Below are the code and all the weights of a small trained network. Each question names an input and a class and asks about switching units off, where a switched-off unit gives its printed mean instead of its output.

import numpy as np


def w(rows, s, z=0):
    codes = np.array(rows[::2]) - 128.0
    scale = np.full(codes.shape[1], s)
    scale[-1] = z or s
    return codes * scale


def norm(h):
    return h / np.sqrt((h * h).mean(-1, keepdims=True) + 1e-5)


def f(y):
    return y / 2 * (1 + np.tanh(0.7978845608 * (y + 0.044715 * y**3)))


def log_softmax(a):
    a = a - a.max(-1, keepdims=True)
    return a - np.log(np.exp(a).sum(-1, keepdims=True))


def net(x, mask):
    res = np.array(x, float).reshape(1, 4) / 4 @ E
    u = 0
    for l in range(4):
        y = f(norm(res) @ A[l][:, :-1].T + A[l][:, -1])
        res = res + np.where(mask[u : u + 10], y, B[l][:, -1]) @ B[l][:, :-1]
        u += 10
    return log_softmax(norm(res)[-1] @ U[:, :-1].T + U[:, -1])


A, B = {}, {}
E = w([
[167,2,177,109,200,121,119,50],'x0',
[171,151,165,206,121,138,195,164],'x1',
[44,81,189,227,161,170,55,100],'x2',
[139,82,78,175,235,62,126,253],'x3',
],0.0069)
A[0] = w([
[94,58,176,175,167,184,43,97,2],'0.n0',
[151,166,85,100,94,114,204,198,97],'0.n1',
[121,172,161,187,98,199,84,93,94],'0.n2',
[84,123,161,191,155,174,89,130,78],'0.n3',
[76,188,182,109,2,191,121,90,154],'0.n4',
[154,62,189,115,156,166,132,144,73],'0.n5',
[135,154,158,156,155,146,210,119,60],'0.n6',
[221,157,198,78,91,145,200,63,97],'0.n7',
[60,95,160,136,151,160,85,114,4],'0.n8',
[87,98,100,49,132,131,42,103,91],'0.n9',
],0.0094,0.0045)
B[0] = w([
[93,140,156,135,192,61,190,98,225],'0.n0',
[108,140,124,122,167,94,202,173,203],'0.n1',
[127,82,149,202,83,115,114,122,185],'0.n2',
[73,107,133,88,175,164,243,166,188],'0.n3',
[139,88,75,195,43,147,176,139,255],'0.n4',
[154,104,88,116,121,101,154,34,163],'0.n5',
[121,154,92,100,112,117,103,59,135],'0.n6',
[162,178,129,72,148,211,139,92,217],'0.n7',
[91,140,105,81,179,79,163,116,168],'0.n8',
[107,174,92,160,155,135,2,85,195],'0.n9',
],0.0094,0.0076)
A[1] = w([
[153,126,157,72,181,205,96,65,132],'1.n0',
[117,168,174,188,76,97,155,163,61],'1.n1',
[93,129,232,135,120,171,113,126,66],'1.n2',
[133,146,106,109,11,137,131,114,123],'1.n3',
[124,176,77,81,154,126,91,164,79],'1.n4',
[128,117,129,185,61,90,141,157,35],'1.n5',
[115,1,142,145,178,75,110,139,119],'1.n6',
[106,147,96,92,118,145,88,123,96],'1.n7',
[131,160,159,146,122,190,104,204,1],'1.n8',
[185,162,123,89,148,153,165,99,102],'1.n9',
],0.0094,0.0034)
B[1] = w([
[175,171,159,94,78,60,35,131,199],'1.n0',
[184,151,124,112,201,159,59,126,165],'1.n1',
[105,95,170,218,145,188,163,97,121],'1.n2',
[106,64,67,185,65,134,110,95,208],'1.n3',
[154,130,146,191,83,216,107,175,166],'1.n4',
[180,116,150,89,173,131,52,115,156],'1.n5',
[113,140,175,170,2,39,169,61,253],'1.n6',
[85,128,119,167,137,172,61,156,137],'1.n7',
[173,186,113,125,106,129,173,143,121],'1.n8',
[77,127,178,34,156,142,111,160,181],'1.n9',
],0.0071,0.0055)
A[2] = w([
[142,161,120,97,119,149,197,215,69],'2.n0',
[179,129,156,93,166,95,47,156,59],'2.n1',
[113,107,167,26,146,156,118,98,157],'2.n2',
[116,191,138,121,111,225,185,56,136],'2.n3',
[249,73,143,163,125,219,169,91,147],'2.n4',
[133,183,106,103,215,120,70,216,89],'2.n5',
[105,172,159,72,154,143,136,247,5],'2.n6',
[145,124,147,88,150,154,138,213,36],'2.n7',
[2,133,174,160,162,147,73,112,50],'2.n8',
[178,93,176,201,119,197,122,154,56],'2.n9',
],0.0085,0.0028)
B[2] = w([
[142,175,74,112,207,158,175,39,251],'2.n0',
[123,103,201,41,113,136,164,99,143],'2.n1',
[199,199,147,132,86,51,64,132,188],'2.n2',
[97,24,102,155,101,182,128,183,254],'2.n3',
[29,95,37,114,215,149,72,122,238],'2.n4',
[253,121,126,133,135,27,169,200,242],'2.n5',
[136,125,3,235,165,127,127,85,225],'2.n6',
[142,156,46,158,138,100,145,23,166],'2.n7',
[82,121,245,67,162,127,134,197,232],'2.n8',
[107,183,111,139,216,158,57,69,150],'2.n9',
],0.0072,0.0033)
A[3] = w([
[168,102,110,145,38,163,77,92,24],'3.n0',
[124,160,129,146,135,107,140,124,58],'3.n1',
[119,77,156,125,156,52,45,170,25],'3.n2',
[220,55,148,125,20,45,165,46,81],'3.n3',
[124,93,186,156,2,163,83,130,185],'3.n4',
[134,182,91,87,81,209,156,111,48],'3.n5',
[240,118,103,89,196,119,95,93,137],'3.n6',
[129,107,97,217,176,80,146,145,42],'3.n7',
[130,100,190,173,83,142,243,84,20],'3.n8',
[165,55,120,76,61,119,231,207,2],'3.n9',
],0.0093,0.0032)
B[3] = w([
[145,109,81,185,121,128,97,174,204],'3.n0',
[126,153,125,145,106,113,129,124,129],'3.n1',
[162,111,123,81,45,170,131,90,166],'3.n2',
[60,106,149,187,123,178,152,254,255],'3.n3',
[182,130,84,134,147,110,116,191,229],'3.n4',
[84,54,152,160,109,120,133,90,190],'3.n5',
[147,136,182,157,108,116,102,196,214],'3.n6',
[115,152,161,98,117,117,90,141,236],'3.n7',
[158,159,155,46,156,120,156,201,227],'3.n8',
[122,137,178,110,198,121,154,40,153],'3.n9',
],0.011,0.005)
U = w([
[69,111,219,137,152,85,163,152,170],'0',
[199,148,177,60,99,122,52,133,142],'1',
[201,206,97,129,191,95,157,153,126],'2',
[121,181,137,152,184,169,95,104,1],'3',
[99,141,150,84,143,83,88,3,95],'4',
[123,85,80,175,89,165,85,160,189],'5',
[129,101,99,89,139,185,202,65,85],'6',
],0.021,0.0074)

Each question gives the input, the list of numbers given to net, and the class t.
The units are the neurons (one row each of A and B). Each row of codes is followed by its name. A weight is (code - 128) times the scale printed after its matrix; where a second scale follows, it is the last column's (A, B and U).
mask holds one flag per neuron, layer by layer. A switched-off neuron (its flag False) gives its mean, the last column of its row in B, instead of its output. The means were averaged over made-up inputs and are rounded, as every weight is.
A unit's drop is (log p(t) with every unit on - log p(t) with that unit switched off) / (log p(t) with every unit on - log p(t) with every unit switched off).
The circuit of an input: a set's keep is (log p(t) with only the set's units on - log p(t) with every unit switched off) / (log p(t) with every unit on - log p(t) with every unit switched off). Starting from the 12 units with the biggest drops (on a tie, the unit counted first), units are removed one at a time, each time the one whose removal leaves the highest keep (on an exact tie, the one counted first), for as long as the keep stays at least 0.8.
circuit, biggest first: the units of the circuit, biggest drop first
unit that matters most: the unit with the biggest drop
k most important neurons: the k neurons with the biggest drops, biggest first
top k neurons in layer l: the k neurons of layer l with the biggest drops, biggest first
drop when u is switched off: that unit's drop, to one decimal
input [3,-8,1,2], class 4: circuit, biggest first -> [0.n9; 3.n3]
input [7,-7,6,-1], class 4: unit that matters most -> 0.n9
input [4,8,-3,-3], class 1: circuit, biggest first -> [0.n7; 1.n0]
input [2,3,3,-5], class 6: top 2 neurons in layer 3 -> [3.n3; 3.n6]
input [8,6,-4,3], class 1: top 4 neurons in layer 0 -> [0.n4; 0.n0; 0.n7; 0.n2]
input [4,-4,4,-1], class 4: 2 most important neurons -> [0.n9; 0.n4]
input [-8,-8,6,4], class 0: top 2 neurons in layer 1 -> [1.n3; 1.n0]
input [6,-5,-2,5], class 5: top 2 neurons in layer 3 -> [3.n3; 3.n2]
input [6,-7,-2,-6], class 1: 3 most important neurons -> [1.n0; 0.n9; 0.n7]
input [-1,-8,-3,5], class 1: 2 most important neurons -> [0.n4; 0.n9]
input [-4,-8,1,2], class 1: 2 most important neurons -> [0.n4; 0.n9]
input [4,8,5,-7], class 6: top 3 neurons in layer 0 -> [0.n0; 0.n3; 0.n7]
input [8,7,1,-5], class 5: top 2 neurons in layer 2 -> [2.n3; 2.n2]
input [6,-7,-3,-5], class 1: unit that matters most -> 1.n0
input [-8,8,7,3], class 2: top 4 neurons in layer 1 -> [1.n6; 1.n1; 1.n3; 1.n8]
input [4,-7,6,6], class 4: top 2 neurons in layer 0 -> [0.n9; 0.n4]
input [0,-4,2,2], class 4: top 2 neurons in layer 3 -> [3.n3; 3.n2]
input [5,-7,4,3], class 4: drop when 0.n9 is switched off -> 0.5
input [0,7,-2,-7], class 5: drop when 0.n3 is switched off -> 0.1
input [6,-2,-5,1], class 1: drop when 1.n7 is switched off -> 0.0
input [8,-3,1,-8], class 5: drop when 0.n4 is switched off -> 0.2
input [6,1,-8,-1], class 1: top neuron in layer 0 -> [0.n7]
input [4,-7,7,7], class 4: top 2 neurons in layer 0 -> [0.n4; 0.n9]
input [3,-6,-3,1], class 1: top 2 neurons in layer 0 -> [0.n4; 0.n9]
